Below is a small trained network, with its code and all its weights. Each question gives an input and a class and asks what happens when units are switched off, that is, made to give their printed mean instead of their output.

import numpy as np


def w(rows, s, z=0):
    codes = np.array(rows[::2]) - 128.0
    scale = np.full(codes.shape[1], s)
    scale[-1] = z or s
    return codes * scale


def f(y):
    return np.maximum(y, 0)


def log_softmax(a):
    a = a - a.max(-1, keepdims=True)
    return a - np.log(np.exp(a).sum(-1, keepdims=True))


def net(x, mask):
    res = np.array(x, float).reshape(1, 6) / 4 @ E
    y = f(res @ A[0][:, :-1].T + A[0][:, -1])
    res = res + np.where(mask, y, B[0][:, -1]) @ B[0][:, :-1]
    return log_softmax(res[-1] @ U[:, :-1].T + U[:, -1])


A, B = {}, {}
E = w([
[127,130,128,128],'x0',
[108,93,254,47],'x1',
[195,210,150,45],'x2',
[104,127,75,40],'x3',
[130,127,129,127],'x4',
[253,33,105,102],'x5',
],0.0063)
A[0] = w([
[166,185,94,184,43],'N1',
[84,68,158,151,165],'N2',
[127,79,65,49,138],'N3',
[193,157,161,218,229],'N4',
[91,79,136,133,77],'N5',
[148,75,109,143,76],'N6',
[112,141,71,73,98],'N7',
[155,156,121,109,62],'N8',
[175,83,101,125,11],'N9',
[152,152,162,98,140],'N10',
[142,159,116,121,52],'N11',
[176,194,112,132,114],'N12',
[204,103,137,157,90],'N13',
[91,117,45,86,159],'N14',
[174,159,139,110,53],'N15',
[123,129,151,95,116],'N16',
[173,175,171,119,211],'N17',
[105,173,126,147,59],'N18',
[55,240,151,176,51],'N19',
[99,78,247,105,34],'N20',
[143,137,166,168,252],'N21',
[148,140,93,166,57],'N22',
[132,147,90,138,41],'N23',
[190,62,80,148,117],'N24',
[211,131,169,188,107],'N25',
[184,214,96,126,170],'N26',
[93,52,80,185,91],'N27',
[175,179,37,191,64],'N28',
[214,90,111,96,121],'N29',
],0.012,0.0043)
B[0] = w([
[180,102,186,205,174],'N1',
[106,122,51,156,208],'N2',
[51,136,200,211,213],'N3',
[22,123,210,190,225],'N4',
[142,171,85,177,159],'N5',
[148,151,113,130,159],'N6',
[103,148,225,189,180],'N7',
[150,155,95,192,149],'N8',
[173,208,122,90,161],'N9',
[119,115,76,182,187],'N10',
[151,137,112,172,138],'N11',
[129,133,66,192,183],'N12',
[150,207,130,111,181],'N13',
[66,118,211,204,212],'N14',
[166,159,67,202,159],'N15',
[130,102,148,173,165],'N16',
[97,74,63,158,218],'N17',
[155,184,138,99,160],'N18',
[187,249,117,28,255],'N19',
[251,108,163,245,221],'N20',
[38,94,162,111,213],'N21',
[161,109,137,167,156],'N22',
[175,108,147,147,145],'N23',
[132,172,121,42,212],'N24',
[99,194,168,193,181],'N25',
[93,76,45,120,223],'N26',
[141,124,20,155,209],'N27',
[213,45,174,171,221],'N28',
[140,182,114,30,226],'N29',
],0.017,0.0063)
U = w([
[246,116,155,154,92],'0',
[168,245,107,101,78],'1',
[106,162,102,146,255],'2',
[119,153,23,165,44],'3',
[71,172,155,150,83],'4',
[118,163,106,141,232],'5',
[88,69,110,67,104],'6',
],0.011,0.0082)

Each question gives the input, the list of numbers given to net, and the class t.
The units are the neurons (one row each of A and B). Each row of codes is followed by its name. A weight is (code - 128) times the scale printed after its matrix; where a second scale follows, it is the last column's (A, B and U).
mask holds one flag per neuron, in row order. A switched-off neuron (its flag False) gives its mean, the last column of its row in B, instead of its output. The means were averaged over made-up inputs and are rounded, as every weight is.
A unit's drop is (log p(t) with every unit on - log p(t) with that unit switched off) / (log p(t) with every unit on - log p(t) with every unit switched off).
The circuit of an input: a set's keep is (log p(t) with only the set's units on - log p(t) with every unit switched off) / (log p(t) with every unit on - log p(t) with every unit switched off). Starting from the 12 units with the biggest drops (on a tie, the unit counted first), units are removed one at a time, each time the one whose removal leaves the highest keep (on an exact tie, the one counted first), for as long as the keep stays at least 0.8.
units of the circuit, in order: the units of the circuit, biggest drop first
most important unit: the unit with the biggest drop
k most important neurons: the k neurons with the biggest drops, biggest first
drop when u is switched off: that unit's drop, to one decimal
input [-1,-4,7,6,3,-4], class 3: units of the circuit, in order : N26
input [4,0,5,-8,1,-4], class 4: 4 most important neurons : N4; N21; N27; N25
input [-3,6,8,6,4,6], class 3: units of the circuit, in order : N17; N10
input [-1,-7,-6,3,4,-6], class 0: units of the circuit, in order : N28; N1
input [6,3,1,-8,6,-2], class 4: 2 most important neurons : N4; N21
input [-5,1,8,-3,3,4], class 3: units of the circuit, in order : N17; N26
input [4,0,5,4,3,-2], class 3: units of the circuit, in order : N26; N17
input [3,2,1,-4,0,-1], class 4: units of the circuit, in order : N4; N27
input [4,5,1,2,5,-2], class 0: 3 most important neurons : N20; N4; N26
input [4,3,5,-7,-6,4], class 4: 2 most important neurons : N4; N25
input [6,0,7,-4,-2,2], class 3: units of the circuit, in order : N17; N26
input [1,-6,0,-7,0,4], class 4: 4 most important neurons : N4; N25; N20; N21
input [-6,4,8,-3,5,-5], class 3: units of the circuit, in order : N17; N10; N26
input [-3,4,-5,-4,6,-7], class 1: most important unit : N19
input [-7,1,-8,-6,-3,-6], class 3: 2 most important neurons : N27; N2
input [6,-2,-7,-6,-7,8], class 1: 3 most important neurons : N24; N13; N9
input [-6,-8,-1,-2,-4,8], class 0: 2 most important neurons : N28; N1
input [-7,-4,-6,-7,-4,5], class 4: 2 most important neurons : N4; N25
input [-5,-3,-7,3,-2,7], class 1: 3 most important neurons : N24; N9; N29
input [3,-8,-1,4,5,0], class 0: units of the circuit, in order : N28
input [1,1,-4,-7,-3,4], class 4: 4 most important neurons : N4; N25; N21; N19
input [-2,7,6,-7,-6,-7], class 0: 2 most important neurons : N20; N29
input [1,6,-8,-3,2,-4], class 3: 4 most important neurons : N2; N28; N27; N5
input [-1,-8,6,-1,-5,-4], class 0: 2 most important neurons : N28; N1
input [7,-8,-3,5,-8,7], class 0: drop when N3 is switched off : 0.0
input [-2,2,5,0,-2,-1], class 3: drop when N3 is switched off : 0.1
input [-7,7,3,8,-8,8], class 1: most important unit : N29
